Below are the code and all the weights of a small trained network. Each question names an input and a target symbol and asks about switching units off, where a switched-off unit gives its printed mean instead of its output.

import numpy as np


def w(rows, s, z=0):
    codes = np.array(rows[::2]) - 128.0
    scale = np.full(codes.shape[1], s)
    scale[-1] = z or s
    return codes * scale


def norm(h):
    return h / np.sqrt((h * h).mean(-1, keepdims=True) + 1e-5)


def f(y):
    return np.maximum(y, 0)


def softmax(a):
    e = np.exp(a - a.max(-1, keepdims=True))
    return e / e.sum(-1, keepdims=True)


def log_softmax(a):
    a = a - a.max(-1, keepdims=True)
    return a - np.log(np.exp(a).sum(-1, keepdims=True))


def net(x, mask):
    ids = ['ΛΣαδηξψ'.index(c) for c in x.split()]
    T = len(ids)
    res = E[ids] + P[:T]
    u = 0
    for l in range(2):
        r = norm(res)
        for j in range(2):
            rows = slice(4 * j, 4 * j + 4)
            q, k, v = (r @ M[l][rows].T for M in (Q, K, V))
            z = softmax(np.where(np.tri(T) > 0, q @ k.T / 4**0.5, -1e9)) @ v
            o = O[l][rows]
            res = res + np.where(mask[u + j], z, o[:, -1]) @ o[:, :-1]
        u += 2
        y = f(norm(res) @ A[l][:, :-1].T + A[l][:, -1])
        res = res + np.where(mask[u : u + 8], y, B[l][:, -1]) @ B[l][:, :-1]
        u += 8
    return log_softmax(norm(res)[-1] @ U[:, :-1].T + U[:, -1])


Q, K, V, O, A, B = {}, {}, {}, {}, {}, {}
E = w([
[6,149,129],'Λ',
[113,148,243],'Σ',
[184,148,188],'α',
[192,133,206],'δ',
[59,150,31],'η',
[197,79,119],'ξ',
[179,120,221],'ψ',
],0.011)
P = w([
[63,124,203],'0',
[93,105,206],'1',
[148,176,181],'2',
[93,87,183],'3',
[159,176,166],'4',
[97,91,165],'5',
[181,189,138],'6',
[102,87,146],'7',
[189,191,106],'8',
[98,91,135],'9',
[102,254,192],'10',
],0.009)
Q[0] = w([
[137,53,111],'L0H0',
[145,90,168],'L0H0',
[97,37,73],'L0H0',
[149,254,154],'L0H0',
[169,244,62],'L0H1',
[152,234,56],'L0H1',
[85,19,149],'L0H1',
[141,149,152],'L0H1',
],0.02)
K[0] = w([
[134,74,58],'L0H0',
[143,78,108],'L0H0',
[91,99,55],'L0H0',
[159,201,224],'L0H0',
[67,181,253],'L0H1',
[106,160,202],'L0H1',
[195,83,1],'L0H1',
[103,137,168],'L0H1',
],0.02)
V[0] = w([
[111,128,40],'L0H0',
[112,49,172],'L0H0',
[114,44,76],'L0H0',
[133,189,57],'L0H0',
[189,5,34],'L0H1',
[143,133,194],'L0H1',
[66,205,146],'L0H1',
[173,59,135],'L0H1',
],0.011)
O[0] = w([
[60,164,97,2],'L0H0',
[157,64,134,180],'L0H0',
[73,118,75,44],'L0H0',
[76,193,109,34],'L0H0',
[166,5,56,17],'L0H1',
[180,160,158,195],'L0H1',
[55,199,154,160],'L0H1',
[189,97,116,128],'L0H1',
],0.014,0.0079)
A[0] = w([
[206,180,149,114],'L0N0',
[70,63,175,46],'L0N1',
[111,125,100,42],'L0N2',
[145,161,62,27],'L0N3',
[213,199,84,130],'L0N4',
[100,7,180,95],'L0N5',
[103,123,94,2],'L0N6',
[188,95,199,90],'L0N7',
],0.016,0.0025)
B[0] = w([
[79,98,172,231],'L0N0',
[106,201,99,144],'L0N1',
[115,172,132,132],'L0N2',
[103,192,154,131],'L0N3',
[123,185,182,171],'L0N4',
[4,104,176,182],'L0N5',
[128,177,113,134],'L0N6',
[33,171,162,252],'L0N7',
],0.022,0.011)
Q[1] = w([
[5,59,60],'L1H0',
[67,90,85],'L1H0',
[115,105,135],'L1H0',
[94,85,114],'L1H0',
[164,167,139],'L1H1',
[135,165,103],'L1H1',
[119,97,144],'L1H1',
[111,125,108],'L1H1',
],0.03)
K[1] = w([
[85,85,4],'L1H0',
[96,113,50],'L1H0',
[115,114,124],'L1H0',
[101,116,100],'L1H0',
[118,103,93],'L1H1',
[154,139,84],'L1H1',
[112,124,162],'L1H1',
[142,145,134],'L1H1',
],0.033)
V[1] = w([
[162,102,190],'L1H0',
[82,109,169],'L1H0',
[170,132,58],'L1H0',
[30,128,119],'L1H0',
[125,56,80],'L1H1',
[96,63,34],'L1H1',
[67,178,47],'L1H1',
[29,202,1],'L1H1',
],0.014)
O[1] = w([
[168,131,155,152],'L1H0',
[154,88,121,210],'L1H0',
[58,165,131,11],'L1H0',
[121,69,91,214],'L1H0',
[114,53,117,45],'L1H1',
[86,41,157,19],'L1H1',
[79,136,204,106],'L1H1',
[52,138,253,95],'L1H1',
],0.018,0.011)
A[1] = w([
[133,124,139,108],'L1N0',
[155,84,153,132],'L1N1',
[162,99,199,4],'L1N2',
[147,116,167,42],'L1N3',
[147,156,145,86],'L1N4',
[127,159,177,113],'L1N5',
[130,6,187,211],'L1N6',
[149,52,180,195],'L1N7',
],0.023,0.0034)
B[1] = w([
[122,121,138,141],'L1N0',
[80,117,90,165],'L1N1',
[133,56,179,213],'L1N2',
[124,91,152,174],'L1N3',
[154,122,83,187],'L1N4',
[86,124,104,249],'L1N5',
[136,100,4,197],'L1N6',
[98,39,141,196],'L1N7',
],0.033,0.011)
U = w([
[2,196,133,173],'Λ',
[127,164,157,63],'Σ',
[136,185,121,123],'α',
[165,151,165,125],'δ',
[51,124,186,2],'η',
[110,84,37,169],'ξ',
[144,127,168,61],'ψ',
],0.0097,0.0046)

Each question gives the input, a string of symbols that net reads in full, and the target symbol t.
The units are the heads (4 rows each of Q, K, V and O) and the neurons (one row each of A and B). Each row of codes is followed by its name. A weight is (code - 128) times the scale printed after its matrix; where a second scale follows, it is the last column's (O, A, B and U).
mask holds one flag per unit, layer by layer, with each layer's heads first. A switched-off unit (its flag False) gives its mean, the last column of its rows in O or B, instead of its output. The means were averaged over made-up inputs and are rounded, as every weight is.
A unit's drop is (log p(t) with every unit on - log p(t) with that unit switched off) / (log p(t) with every unit on - log p(t) with every unit switched off).
The circuit of an input: a set's keep is (log p(t) with only the set's units on - log p(t) with every unit switched off) / (log p(t) with every unit on - log p(t) with every unit switched off). Starting from the 12 units with the biggest drops (on a tie, the unit counted first), units are removed one at a time, each time the one whose removal leaves the highest keep (on an exact tie, the one counted first), for as long as the keep stays at least 0.8.
circuit, biggest first: the units of the circuit, biggest drop first
k most important neurons: the k neurons with the biggest drops, biggest first
k most important neurons of layer l: the k neurons of layer l with the biggest drops, biggest first
which heads matter: for each layer, one digit per head in row order, 1 if its drop is at least 0.15 and else 0, layers parted by /
drop when u is switched off: that unit's drop, to one decimal
input δ δ ξ, target δ: circuit, biggest first => (L0H1; L1H1; L1N6)
input ξ ξ ξ α Λ Σ ψ Σ, target ξ: circuit, biggest first => (L1N6; L0H1)
input δ ψ ψ, target δ: which heads matter => 01 / 01
input Λ δ ξ δ δ, target δ: which heads matter => 01 / 01
input δ α Σ, target δ: circuit, biggest first => (L1H1; L0H0; L1N6)
input Λ ψ η δ Λ δ, target Λ: circuit, biggest first => (L0H1; L1N7)
input α Λ Λ δ δ ξ η η, target Λ: 2 most important neurons => (L0N0; L0N5)
input ψ δ η, target δ: which heads matter => 11 / 11
input ξ ξ Λ, target ξ: which heads matter => 11 / 01
input δ α δ ψ ξ α δ ψ ξ δ δ, target δ: which heads matter => 00 / 01
input δ ξ Σ α ξ ψ α δ ξ α Λ, target δ: most important neuron of layer 0 => (L0N5)
input δ α ψ ψ ψ Σ, target δ: 3 most important neurons of layer 1 => (L1N6; L1N7; L1N4)
input Σ Λ δ Λ, target α: 2 most important neurons of layer 0 => (L0N7; L0N5)
input η δ δ η Λ Σ, target Λ: which heads matter => 00 / 00
input δ δ η ξ Λ Σ, target ξ: which heads matter => 01 / 00
input Σ η δ Σ, target Λ: which heads matter => 01 / 00
input α ψ δ α, target δ: most important neuron => (L0N5)
input ξ Λ Λ α ψ η η η, target Λ: drop when L0N0 is switched off => 0.1
input η ψ Λ η Σ η δ α, target Λ: drop when L0H1 is switched off => 0.9
input Σ η Σ δ ψ η η ψ, target Λ: most important neuron => (L1N6)
input δ α Σ Λ, target α: drop when L0H1 is switched off => 0.4
